Each row was made from one small tree. The marks that hang from a mark follow it in brackets, in the order of their numbers. Every link used is in the known rows. Write each row's tree.
Each row is shifted at random along 5 fixed directions that mean nothing.
Known rows
J_909[J_272[J_676 J_700]]: [  50  -74 -368 -179  394 -247   76  195 -192  361  112  137   58  334
 -192  -66   71 -205  235  206  114   48 -109 -242  -80   42 -200  158
  279    2  179  175  -84  583  230  101   96  -17 -215 -288 -175  646
  -51 -249   25   91 -266 -106   28 -149  210   98 -361  262   43   45
  -86  126 -269   50  288  206 -172   67]
J_482[J_38[J_700] J_272[J_165] J_998]: [-178  400  174  154 -106  138  -66 -346  109 -225 -402   17  -34  -46
   69  219  -25  -64  -46  -12  348  -20   77  -71 -321  -12 -204  289
  -15   -6  233 -408  244 -464 -246  160 -200  223   22  -76  193 -239
   54   24 -109 -165 -147   37  -95  -35  -46  -40  335   34  -29  229
 -129  178  508  100 -142   74  151  -87]
J_38[J_165 J_700[J_860]]: [-118   97 -120  341  -57 -100   81  -54   86  225 -135   35  183   49
 -326  -62  -73 -164   78  217  314    7 -204 -131  -86  -49  -17  271
  148  -88   68  -96    5   51   77  -16  170  192 -187    4 -160  175
   -1 -109 -187  -22 -108  170  -58 -137   61   77 -165   66  -65   60
   44  256   -6  -12  -22 -108  -90  -16]
J_165[J_272[J_700[J_482 J_860] J_998] J_676[J_263]]: [  29  324   31  -21  230   54 -116 -135 -107  156 -244   88  -42  187
  107  -18   90   59   -8   42  226 -107  127   90 -125  -32 -304   52
  173  137   88    5  115 -148 -166  149 -295   35  107  -73   12  -13
   53  -31  -58 -135 -163   60    3   -3   10 -155  187  131  -38   27
   10  -38  105  233 -197   86 -346 -417]
J_263[J_165[J_272[J_676[J_623[J_482[J_998]]] J_700]]]: [ -17  156   -7   18   32  149   50  -48   15  -71 -197 -251  -71  134
   10    6  -58   36   -1  -91  -64  -58  237  120   67   14  -65 -171
 -273  -65 -195   26  180 -164 -219  -31 -156   -3  153  152  124 -326
   50  100   35  153  -28   53   77  201  -25 -162  174 -116  -98 -215
   23   -5  129  -42 -218  119   73 -116]
J_700[J_482[J_272 J_998]]: [ 109  -77   44 -248  135  -43   73  -14   30    3  -87  100  -32   30
  129 -100  -34    1  142   15  118   60 -140  -46 -266  229 -106   75
  -36  185  317  160   89  142  190  112  195  -48   60 -265  119  258
   77 -139  244 -148 -178 -194  107  133  227  147  -73  -35   86  -84
  -34  182   -5 -144   97 -121   56  124]
J_165[J_272[J_676[J_623[J_263[J_38]]] J_700[J_860]]]: [ 199 -100  158  111   -6 -127 -191   74  -77  321  184  -20  109  304
 -152  193    8   -2   63   66  243 -126 -190   50  140  158 -144   57
   51  106  -85   -5 -235  270    5   16 -167  -34  -88  -77  -92  234
   10   20  -46  -58   17  119   -2 -217  -14  -44  -87  334   86  232
  -35  204 -125  419  236   12 -202 -121]
J_623[J_263[J_165] J_482[J_272[J_700] J_998]]: [ -60   65  103 -189   12  158  121   35  -28 -265 -280 -159  -68 -143
   74  -74   28   55  -45 -178 -172  -75  225   27 -109   60  101 -280
 -354  -50  -87  213  195 -258  -66 -108   74   24  294   59  256 -319
   95  147  386  108  -95  -72  120  284  110   86  256 -334  -69 -529
  -24   39   73 -373 -170  -67  267   92]
J_700[J_482 J_860[J_165]]: [-143  298 -272  469  -86 -106  -85 -117   52  342 -284   60  -39  194
 -304  -31 -137  -74   28  187  120   -9 -154 -154  -10   84  -38  333
   70 -191 -204 -290   70  -81 -222  -10  -23  224  -69  115 -146  150
  -39  -95 -420  147  -24  366 -222  -45   64 -176   13   97 -100   76
   55   77   90   85 -156   63 -121 -169]
J_623[J_190[J_38[J_909]] J_263 J_482[J_272[J_676 J_700]]]: [  94   70  398  196 -288   -1 -130   13  101  -50   42 -131  -23   85
   80  347  -17  -93  -91 -158  -32 -103  -42    7   82   58  102  -65
 -314   -7 -114 -151  -40   -8  -71 -108 -127   21   33   27  253  -25
   57  116   94   27  107   28  -13 -144   19  -64  189  118   36   26
 -120  297   65  178  147  -59  161  152]
J_700[J_482[J_38[J_909] J_272[J_998[J_165]]] J_623]: [ -39  449  366  -27 -167  143   22 -309  309 -642 -264   15  -87 -387
  413   99  262  128 -237 -305   94  119  183  133 -294 -274   41 -259
 -160  116  254 -110  196 -645 -123  119  -61   21  225  -13  514 -661
   72  124  321 -244 -199 -140   -7  255  -83   29  325 -177 -159 -239
  190   -6  330 -174 -389 -228  -62  119]
J_676[J_860[J_482[J_38[J_909]]]]: [  76   51  141  219  -85  155  123 -201  183   -8  -10  -21   -1  -45
  141   -7 -104  159  -22 -208   25  112 -126  141  122   -4   87  -90
 -165   93  166 -144   36  -51 -137 -257   -6  -73   33    2  239  -61
   17   60  137  -48   23 -110  -60    4  -43 -154   37  160   94  -20
   69   42  -26   71  -99  -75 -171  132]
J_272[J_700[J_482 J_860[J_165]] J_998]: [ -57  343  166  189   50   75 -126 -246  113   35 -194   63    9   27
   66   -8   76  204 -135  -50  210  -47  -38   94   50   26 -164  155
  161  156  240  -77   60 -327 -322    3 -189   35  160  -55   67 -121
   22   35   77 -190 -131   73  -64   42  108 -140  186   81 -151 -152
    1   62   70  169 -319 -127 -396 -327]
J_263[J_38[J_909[J_272]] J_165]: [-118  165  179  -43   53  105  130    9   -6 -138  -66  -42  125   14
  -47  153  155  -55  -66  -85   82   37   29   20  -47  -53  -22  -65
   16  -14   68   49   69 -149  -10   19  -91  -24   12  -13  167 -169
  -27   78   84   28  -65 -177  -39  -37  -17    9  172   69  -29  -27
 -104   87   -8  -14  -52   39  111  102]
J_909[J_38[J_165] J_272 J_700[J_482[J_998] J_860]]: [-203  386  -82  137   45 -158  175  -79  392  -14 -125  290  135 -367
 -295  -70  232  -33   45    9  223   81 -281  -95 -550 -203  -55 -153
   83   32  161  290   51   43  150   71  476  211  -51 -127  216  147
  -59 -117  275   12 -506   39   -6  212  178  365 -214 -147 -330 -634
  194  273 -116 -411 -215 -347 -118  262]
J_676[J_263[J_38 J_190[J_482]] J_623 J_860]: [ 262 -554  133  -82 -171  110  152   87 -213   37  186  -38 -195   41
  173  -24 -129  215  -20 -199 -338   26  299  179  146  166   61 -382
 -413  -31 -308   60   67  240 -182  -95 -301 -309   19   46  -10  -24
   18  252  -23  239  363  -51  -19  -74 -117  -76  131  -28  205  -64
  -61  101 -156   22  278   66  162 -104]
J_623[J_190[J_482[J_272 J_998[J_165[J_676]]]]]: [  87 -182   80 -181   40   10  180  150   87 -212 -231 -307   -3  110
  207 -148 -166  -32  -52 -132 -206   29  147   31   76  352   -9 -283
 -383  -68   -3  121   91   31  102  -47   85 -197  284  -77  249 -152
   92  105  307   30   63  -62  132  161  192 -196   24 -142   -2 -208
   16  125  -77 -308  -55  -11  221  196]
J_623[J_190 J_263 J_482[J_272[J_676] J_998]]: [-100  165   96  326 -377  -23 -202  -16  183  -59 -235 -209 -106  137
  -87  220 -187 -155 -134  -90 -116 -111   26  -93  157  227   84   25
 -441 -190 -394 -332  106 -340 -250   16  -89  161   88  221  164 -272
   63   61 -302  140  186  277  -47   79  -11 -158  299 -103  -81   61
  -24  140  359   25  -61  -16  399   25]
J_165[J_272 J_676[J_263 J_623]]: [ 259 -266 -206 -242  112  -88   12  268  -30   49  -33    1    8   42
   -1  -29   25 -107  198   70   26  -30  143   58 -191   22  -66 -425
 -151   24 -299  325  -45  319  275  167   95 -124  -15   45   38  -84
   16   24  -30  114  -22   52  147  260 -124  -49 -151  -61   47  -10
  127 -119  -70 -104   56  130   15  143]
J_165[J_272 J_676[J_263[J_998] J_623 J_860]]: [ 203 -240 -390 -325  285  -17  142  237 -208  168 -251  -57 -132  155
 -135 -138  -81 -105  233  102   45   56  304  -17 -258  -53 -156 -378
 -215  -64 -406  363  117  289  254  172   -7  -73  -50  169  -77  -90
   29   16 -177  269  -18  142   55  182 -156  -47   24  -74   96  -59
  132 -110  -26 -179   92  290   74   37]
J_623[J_190 J_482[J_272]]: [  12   40   77  341 -266  -58   28   23  216   63    1 -249  -22  -10
 -159  202 -107  -10  -45  -66 -106  -23 -109   -3   96  117  156 -129
 -307 -165 -276 -146    8  -45   32  -86  145   20   65  195  170 -118
   47   56 -130  205   95  133  -39   99  -12 -151   22  -92  -69 -172
  108  128   53 -159  -53  -90  190  217]
J_190[J_38[J_909[J_272 J_700]] J_482[J_998[J_165]]]: [-185  243   88 -130  204  -22  291 -112  -53  -96 -239   34  -31    3
    5   36  117  -93   -1  -13  114   92   60 -166 -434  -57 -208   49
   30  -49  255   19  242   23   53  128  -43   53   26 -255  201  215
  -57  -60  155   37 -220  -99  -99 -145  216   99  104   64  -46  -88
 -136  301   30 -138   52  121  183  203]
J_272[J_165[J_676] J_998]: [-155  234 -184 -250  191  150   82  -66   66 -579 -335  -61 -134 -238
  178  -80  253  -48 -195 -273  -87   60  613  -19 -247 -264  -52 -498
 -144 -146  -90  203  224 -341 -199  161 -139 -107  149  132  235 -755
   61  185  213  127 -124 -100   15  291  -85  -19  350 -267 -305 -487
  132 -276   99 -387 -355  112  -62  -72]
J_623[J_190[J_38[J_165 J_700]]]: [ -46   -9  334   30 -235   66   69  -91  183 -420  -28   -4   15 -488
   83  182  149   27 -145 -211   43  -36  176   79 -301 -270  124 -353
 -277  -26   -4  151   71 -164   42   11   94   22   16   63  321 -389
   22  141  280    1  -15  -47   57   78  -80  265  136 -236 -153 -382
   70  177   68 -212  -68 -265  174  231]
J_38[J_165 J_700 J_909]: [-160  213  286  124 -120  181   71 -147   59 -281 -135   28  166  -37
  136   -2   27 -105 -110  -60  151    3   65   42    0 -133   66  170
   47   71  274 -103  108 -322 -198  -92 -133   46  -22  -32   48 -208
   25  104  140 -217  -24 -144   46  -98    5   36  180    8  -14   62
 -167  167  136   49 -158 -128   -8 -102]
J_272[J_165 J_676[J_860]]: [  67 -174 -364 -213  310   64  188   93  -23 -104 -121 -174  -22  308
   46 -294  -72  -97  -11 -135 -199  166  282  -75  175   34   -6 -161
 -178 -102  -20  180   51  234  -79  -84  -56 -261   33   15  -67  -79
   62   54  207  168   -5 -138    9   -1  105 -175  -53   63  -59 -234
   10  -45 -273 -193  -24  216 -236  -61]
J_263[J_165 J_190[J_482] J_998]: [ 119 -114  192 -123  -48   18  143   89   71   -3 -148 -196  -88 -318
  -76  114   55  210  -17  -22  -15  -22  143  166 -167 -121  -68 -411
 -208 -134 -286  251  153  -87  316   84  170   82  141  163  223 -384
   53   39   33  146   27  179  -62  207  -97  104  152 -297 -120 -328
  193   22   -4 -254  -13 -116  301  174]
J_190[J_38[J_909[J_272[J_676 J_700[J_482]]]]]: [  16  276  -84  346  -90 -106  214  144  415   86  115  -98  278   10
 -104  161  210  -63  -37 -134 -143   42 -331   51   64 -102  183 -317
  -77 -133 -170   46 -162  272  128 -254  388  -55   43   -2  345   95
  -20    5  215  208 -191 -102  -30   87   91 -219 -323  159 -202 -356
   72   97 -407 -237 -231  -43 -211  501]
J_860[J_676[J_263[J_38 J_165[J_272[J_998]]]]]: [-103  174  -65 -145  198   47 -105  -36 -313  140 -300  -49 -105  352
 -130  138    3  -28  -36  201  237  -64  268  -69  -95   85 -335  203
  133  -35 -168 -195  219 -352 -114  389 -487   65   14  116 -189 -157
    5  -32 -561   17   44  226 -120 -109 -135 -204  393   78   96  459
  -64  -82  389  307    0  368  140 -343]
J_909[J_272[J_676[J_263 J_860]] J_700[J_482]]: [ -55  327   -6  249  -32  160  -41 -111  161   75 -187   58   44  272
   82  -46 -103  -55  -90 -109  -30   16   21  113  256  -80 -105  122
  -80   69  -26 -167   85 -190 -437 -109 -299   19    3   47   49  -59
  -40   67 -113  -19  -29   62  -46  -44  -23 -281  131  195  -59   22
 -104   93   66  234 -287   60 -286 -359]
J_38[J_700[J_623] J_909]: [ -53  151 -176  298 -158  -88  293   88  100  -50   30  -88  119   46
  -12  -95   57 -109  -87    5 -257  132 -102  -39   41 -222  340 -123
  -78 -246 -246 -100  -43   33   42 -249  187    6   24  135   -4   50
  -39   73   34  201   14   42  -21  -10   -9 -161 -242   -4  -17 -109
   63   17 -194 -308 -178   24  -66  268]
J_909[J_38[J_700[J_482 J_623[J_263]]]]: [ 109   48  248 -324   -2  -48  -38  -87 -171 -210   55  389 -214 -198
  438 -192  152   60  -76  -55 -155   37  158   46 -343 -307   57  -68
  -17  214  183  186  114   -5  -14   62 -155   58   18 -215   -7  233
  -39  -64  338 -138 -104 -111   68  -57   40  383   31 -111  135 -181
   -6   98   -8   24  130 -182  -43 -193]
J_623[J_190[J_38] J_263]: [  31 -162  338 -303 -134   68  -63   -8  -98 -480   13   73 -210 -406
  267  125  181   84 -193 -329 -259  -72  375   46 -264 -180  137 -499
 -417    1 -169  246   47 -146  -63   49 -137  -75  147   31  331 -324
   10  201  380   56  115  -67   52   48  -60  281  332 -233  -48 -373
    1    2   50 -123  112 -129  273  131]
J_676[J_623[J_190[J_38]] J_860]: [  78 -225    7  -68  -55   -1  -34 -115 -221  -27    3  170 -314  -98
   23   39 -135  -42  111  -68   39   48  291  -96 -290 -108  -60 -128
 -295   45  -91   42   75  188 -113   94 -281  -12 -242   27   -6   88
  -47   55 -137  180  107   83  -35 -174 -132  246  231   21  193   23
  -25  159  137  161  355   73  175  -67]
J_38[J_700 J_909[J_272]]: [ -40  110  186   63  115   43  185   15   -5   66   46  -10  276  336
  107  -33    7 -104  -44   30   38   63 -211   10  194   69   -7  236
  182  123  339  -81  -42   49  -23 -127  -92 -113   21 -216    2  322
  -36  -10  151 -169  -35 -266   37 -226  158 -196 -101  312  117  234
 -262  199 -158  138  -23   45 -147   11]
J_909[J_272[J_998] J_700[J_623 J_860[J_165]]]: [  32  246    4  357   45 -272  -94   10  445  316  -39   -5  269  125
 -357  114   92   46  -33  199  424   64 -538  -23   73   47 -206  167
  292  146  155  -27 -216  -52  158  180  239  107   -2  -10   16  139
  -88 -137 -170 -180 -220  308  -88   82  105 -156 -309  249 -228  101
  180  215  -27  135 -244 -180 -429  125]
J_190[J_38[J_165] J_482[J_272[J_676 J_700]]]: [-125   43   21  -55   34  118   88  -82 -179  -89 -140  -43  -50  131
   15    8  -43 -116   11  -39  -30  -33  251  -84  -62   42  -49  228
  -97  -95  166 -160  175   26 -262  -22 -182    9  -36 -101  -12  113
   64   44  123   39  -36 -132  -16 -204  154   38  102   26  -49  -58
 -202  252   56   -4   95  105  100 -109]
J_38[J_165[J_272 J_676] J_700]: [  60  -16 -160  -97  277 -123  121  151   20  130 -120  -71  194   98
 -160  -69  -11 -186  170  195  271  -32  -24  -77 -237   22 -146  -10
  142  -10  117  235   -7  303  354   94  232   14  -98  -71  -64  134
   45 -140   82   -6 -210  -29   95   39   66   71 -245   36   -8  -20
   46   74 -129 -126   33   46  -74  129]
J_676[J_263[J_165 J_190 J_998] J_860[J_482[J_272]]]: [ 403 -368  192 -242  149   63    4  104 -129  387 -175  -46  -36  356
   74  -76 -270  166  198  127  296   76 -149  149  258  332 -252   64
 -106  291  148   97   75   84  325   83  -55  -70   73 -122  -28   94
   93  -97 -178 -205  100   41   17   35  -20 -112   91  119  358  315
   -7  205   68  231  249  -24   72  -89]
J_700[J_860[J_676[J_623]]]: [  36 -310 -293   28   20 -110  111  103  -76  131   50  116  -57   94
 -196 -214 -134 -124  126  116   27  117    7 -116  -64   16   40  -75
  -74  -55 -112  145  -80  308   -2   26   -1 -105 -196   41 -172  226
  -67   37  -16  101   29  171   37  -19   65   14 -195   68   12    9
  139  116 -143  -48  115   15 -137    4]
J_860[J_165 J_676[J_623[J_190 J_263[J_998] J_482]]]: [ 260 -416  292  -28 -259 -116 -248  203  130   80  -40 -112 -142    8
  -56  172 -162   83  -41   16   63  -56  -20   92  143  208  -69 -263
 -379  131 -342  195  -25  -60  106  225  -69  -41   42  201   90 -217
  -13   49 -197  -31  269  410   43  209  -40  -60  166  -88    6  107
  167  173  185  201  110 -157  246   92]
J_263[J_38[J_700[J_623[J_482] J_860]] J_165 J_190]: [ 115 -219  107  206 -145  -17  292   34 -107  131  145 -193  -89  104
  -20  -73  -58  163 -158  -69 -283  108   34   91  183  -27  185 -174
 -250 -243 -236  -36   61  146   -4 -184  -90 -127   70  114  -56   90
    0  127   68  263  232   57 -100 -159   26  -78 -109   -1   26 -187
  119  246 -279 -148   85  -44    9  -20]
J_190[J_38[J_165[J_272] J_700[J_623] J_909]]: [ -91  258   69  344 -105  -56  140  -15   39   99  -48 -164  240  321
  -98   75  -10 -116  -81  121   15   30 -227  -41  105   -9  119  277
   37  -97  -33 -347  -44  -85  -12  -89   15   69    8   64  -67  195
   -4  -29 -198  -13   42   49  -77 -264   19 -231 -124  221   55  331
  -95  188   15   92  -80   86   -4  161]
J_700[J_482[J_998] J_623]: [   7  205  102  187 -296  -77 -107 -131  365 -156  -86   85 -108 -376
   49  104   76   87  -48  -72   83   14 -150   82 -249 -146   40 -143
 -153   44  -88   -1   70 -249    7  111  233  191   13   98  254 -255
   -6  -79  -32  -48 -101  180   10  323  -54  176    6 -212 -166 -182
  264   33  225 -120 -240 -296   53  159]

Which tree is each row?
[ -26  250 -160  278  116  -30   81   69  141  149 -187 -242  222  336
  -42 -184  -32    4 -120   18   30    8  -87   36  408  155  -66  -71
   95  -70  -27 -110 -116  -73  -62 -184  -14  -75  191   17  -17 -108
   33   83  -24   -8  -60  129  -15  -47   71 -452  -85  167  -81  -47
   83  -18 -200  -20 -320   82 -361  -97]
J_272[J_700[J_860] J_998[J_165[J_676]]]
[ 154   47   -3   39   88 -174   92  146 -205  426 -213 -188   37  392
 -149  203   -7   16   29  283  165  -38  -80  -63  -55  102 -233   38
   53 -178 -353 -205   73   85  414  193  -73  102   95  -17  -82  168
   20 -109 -524  121   72  290 -198 -220 -109 -278   28  145  194  415
  -28  130   64  102  195  329  252  115]
J_676[J_263[J_190[J_38[J_700]] J_998[J_165[J_272]]]]
[  62  -15  159  187 -162   88  225  -87  185  -47   66 -184   11 -170
  109   61    6  163 -117 -167 -205   21  -11  165  -12  -97  145 -241
 -234 -108  -65  -70  106   13    1 -182   98  -68  144   64  234  -68
   35   81  203  126   52  -84  -22   47   -7 -141  -96  -59  -67 -246
   94   85 -108 -184 -133  -52    6  191]
J_623[J_482[J_38[J_700]]]
[-339  313 -253   64   40  -18  142   36    8 -137 -116  117   85  -29
 -207  -99  155 -142  -76  -14 -192   45  110 -168  -97 -113  118  -54
   12 -178 -104  -38   78 -140 -179  -16   73   89  -13   47  -12   -7
  -68   24  -32  201 -176  -59  -49   23   32   65    8 -122 -184 -313
  -36  -29  -10 -302 -159   56  121   77]
J_909[J_38[J_165] J_272]
[ 274 -385  140  157 -371  -58  -39  210  124   89   74 -321  -19  448
  164   87 -183   26 -127 -129 -270   25  -45  146  565  458   41 -272
 -525  -39 -449 -192   14   60  -34   23 -152 -248  176   48   78 -131
   53  100 -368  115  419  132   43   31  -34 -448   -6   47  123  269
   27  216   14  147   99   68  291   92]
J_272[J_676[J_263[J_38] J_623[J_190 J_482[J_998[J_165]]]]]
[  83 -255 -201  -45 -177 -283   76  313  -64   81 -132  -31 -193 -233
 -230   52   62  -78   23   73 -214  -14  184 -144 -309  -99   66 -446
 -351 -354 -636  156   66  222  339  190  291  178  -84  209   58  -39
    8  -67 -256  385  111  379 -115   67  -75  261  -41 -268 -104 -181
  254   75  -25 -335  251    1  505  402]
J_700[J_623[J_263[J_190[J_38[J_165[J_676]] J_482] J_998]]]
[ -99  388  418 -125  127  196 -190 -241 -111 -128 -368 -174  -56  163
  105  192    8  102 -156   14  364  -81  173  112   43  -18 -354  276
  120  134  178 -195  209 -622 -147  242 -456  129  174   26   64 -435
   43   18 -165 -306   -9   96  -87  -86 -101 -128  521   57  -13  312
  -60   11  460  356 -169   87   64 -374]
J_263[J_998[J_165[J_272]]]
[ -23  288 -294  -16  192    6  -79   52 -187  110 -348   56 -120  174
    5  -19   36  -50   62   77  -35 -127  281  -39 -188   -7 -136  -48
   14 -139 -280   28  158  -27 -206   52 -196   75  105   68  -26  -54
    1   25 -109  193 -132  171  -34  171  -14 -202  125  -34  -55 -130
  -28 -184   77  -25 -219  295 -116 -221]
J_860[J_165[J_272[J_700[J_482]] J_676[J_263]]]
[-126  178  148  560 -433 -137   55  146  122  131   -4 -224  209   43
 -296  316   17  -84  -79  -33 -127 -146 -216  -75  148  187  262  -65
 -227 -280 -427 -286 -111  -81  -39 -256  195  148   43  152  135    2
   55  126 -200  251   71  197  -99 -130   10 -123   66   -3  -15 -116
  -81  237  -37 -110   24 -100  335  348]
J_623[J_190[J_482[J_272[J_700]]] J_263[J_38[J_165 J_909]]]
[ 144 -164  319  107 -268  -76 -150   74  147    4   95 -138  -67 -114
   44  172  -30   90 -111 -136 -151 -111  -48   91  138   89   97 -270
 -333   30 -253   66  -39  -47   68  -10   46   -2  106  112  193 -131
   34   22  -15   49  186  141   22   75  -21   23  112 -106  -15 -130
  101   88   33   67   76 -203  206  119]
J_623[J_190 J_263 J_482]
[ -57  278   59  150  -28   23 -216 -232  201  -18 -284  151  -97 -101
  -44   70   -5   14    5    1  373  -58  -26  -11 -228  -19 -219  191
   49   72  179   12  130 -171 -259   99  -82  186  -30  -55  110 -132
    6  -35  107 -147 -206  188  -36  160  115  100  124    4 -231 -144
   50  184  190  124 -213 -146 -238 -228]
J_272[J_676 J_700[J_482[J_998] J_860[J_165]]]
[  91  -86 -142   18  161  -40  210  -51   26  126 -156  165   -6  -54
  -72 -105 -122 -221  252   85  430  132  -17 -141 -378 -116  -93    4
   11   67  308  171  135  426  267  -12  165   44 -352 -135   10  224
    7 -169   34   35 -164  -91  -11  -74   33  259 -130  126  155    2
   65  274  -87  -58  206  -22  -70  205]
J_190[J_38[J_165[J_676[J_860[J_482]]] J_700 J_909]]
[ 130 -293  110  -77  -72  126   84  138 -227   74   28 -146  -30  324
   96 -106 -137  127 -116 -167 -291   44  103  129  409  214   82 -173
 -340   35 -301   -6  -32  -19 -182 -165 -272 -210  134  108  -83  -32
   30  211  -85  117  329  -10  -13 -176  -71 -206  214  103  233   89
 -124   64 -120  108  143  106  142 -106]
J_676[J_623[J_263[J_38 J_998]] J_860]
[  85  -66  183  255 -223 -107  148    7  -19  147  132  -65  -46  -34
 -128  165   67  161 -168    2   11   85 -133   68    4 -142   71 -107
  -62 -199 -255  -92  -37   20  108  -31  -27   28  -13  114  -25   25
  -23  101  -85  111  149  201 -156 -173  -91   12  -63   63  -25   -2
  147  251 -121  -63   91 -109    9   67]
J_263[J_38[J_700[J_623 J_860]] J_190 J_998]
[-156  -11 -304  157 -162  -40   76  129 -171   71 -100   -1    6  142
 -223   29   52 -129  -28   47 -167  -13  131 -142   30   61  119  -22
 -119 -296 -446 -194  107  -57 -118   39  -21   60  -48  142 -153  -38
    8   42 -447  288  116  119 -102  -56  -85  -74   51  -95  -13   47
  -37   -6   67 -148   29  185  287   46]
J_676[J_263[J_38[J_165]]]
[-140  333  137  427 -275 -105  -12  -82  350   78   16   24  126  -91
 -209  136   48  -63  -87  100  118   16 -261    6    3 -173   55  144
   48    4   22 -210   58 -177  -33   49  139  232 -128   98   14   35
  -78 -125 -246    8 -107  128  -65   18  -37   68 -147  -26 -161  -27
  123  250  153   11 -183 -210   30   73]
J_909[J_38[J_165 J_700[J_623[J_482]]] J_272]
[ -10 -213 -439   14   19  -96  165   56 -177   57   21  183 -226   44
  -61 -229  -99  -88  127   27 -122  154  158 -142  -59  -44  116 -196
 -153 -131 -199   54   67  241  -97   -7  -26  -92 -182   39 -106  141
  -80  -13 -137  250   35  105   10  119    7    8 -115  -42   76 -108
  179  -58  -50 -167   74  101    1   63]
J_860[J_482 J_676[J_623]]
[  96 -275 -145   46  -97 -213  -38  249 -241  316    3   16  -69  310
 -196   66 -125 -179  132  166   71   28   21 -126   52  204 -126  -25
 -141  -89 -336  -44  -21  290  166  195  -67   40 -231   28 -207  235
   -2  -75 -557  181  170  225  -25 -206  -87   26    0  108  189  354
   -4  214   49  165  405  129  367   55]
J_263[J_38[J_165[J_676[J_623[J_190]]]] J_998]
[ -89  -13 -200  154  -94   32  102  121  116  -12 -181 -145  153  222
   15 -178 -155  -64  -52  -53 -260   11  -47   -8  240  328   65  -45
 -237 -132 -129 -207    0  -50 -155 -132  127  -35  150   33   68   17
   50   54  -57   53   78   20   47   26   81 -298 -101   26  -27  109
  -46    3   -8 -122 -150  107  160  173]
J_482[J_38[J_165[J_676]] J_998]
[-261  503   10  174   77   15  -23 -144   79  -80 -276  -92  151   95
 -195  152  139 -102  -70   72  292  -40   37 -111 -131  -36 -118  179
  190  -34   52 -209  110 -446  -87  176  -53  154   14  105   29 -293
   53  -44 -289  -75 -158   48  -86  -12  -53  -81  274   19 -128  125
  -37  -53  302   35 -224   63   34  -18]
J_38[J_165[J_272[J_998]] J_909]
[ -63  230  -88  -47  295    0 -105 -115   77  -11 -291 -133   31  217
 -174   48   60  -13  -87   60  299  -10  126  -66  -74   60 -258  132
  140  -26   81   -1   79 -214 -111  248 -174  -22  106   67  -17 -261
   43   -8  -30  -80 -112  117  -88   79   68 -186  127   95 -251   12
   51  -37  114   71 -216  125 -295 -202]
J_700[J_860[J_165[J_272[J_676 J_998]]]]
[  26   86 -114 -182  193  -63  156  -11   51 -131 -203 -104   32    4
   43  -39  117   24    2  -17   90  100   72 -100 -201   87 -100 -160
   -9  -25  144  -22   75  -74  244  149  141  -60  164 -132  188 -119
   81  -35   92  -17 -207 -101  -23   93   47  -82   -5  -50   -8  -98
   94  -17   42 -258  -35   96   36  254]
J_482[J_38 J_272[J_998[J_165]]]
[ 106  128  293  225 -280 -198  -80  149   98  115   41  -42   57  109
   14  158   49   12 -137   20  -75   15 -295   53  161 -114  101  -81
 -128   22 -313  -67 -175 -152  167  -47   53  164   95  108   69   77
  -37   27 -156  -66   96  350  -36 -128  -61  -75   18  102   71  178
   43  180   36  156   42 -152  106  187]
J_38[J_909[J_700[J_623[J_190 J_263[J_998]]]]]
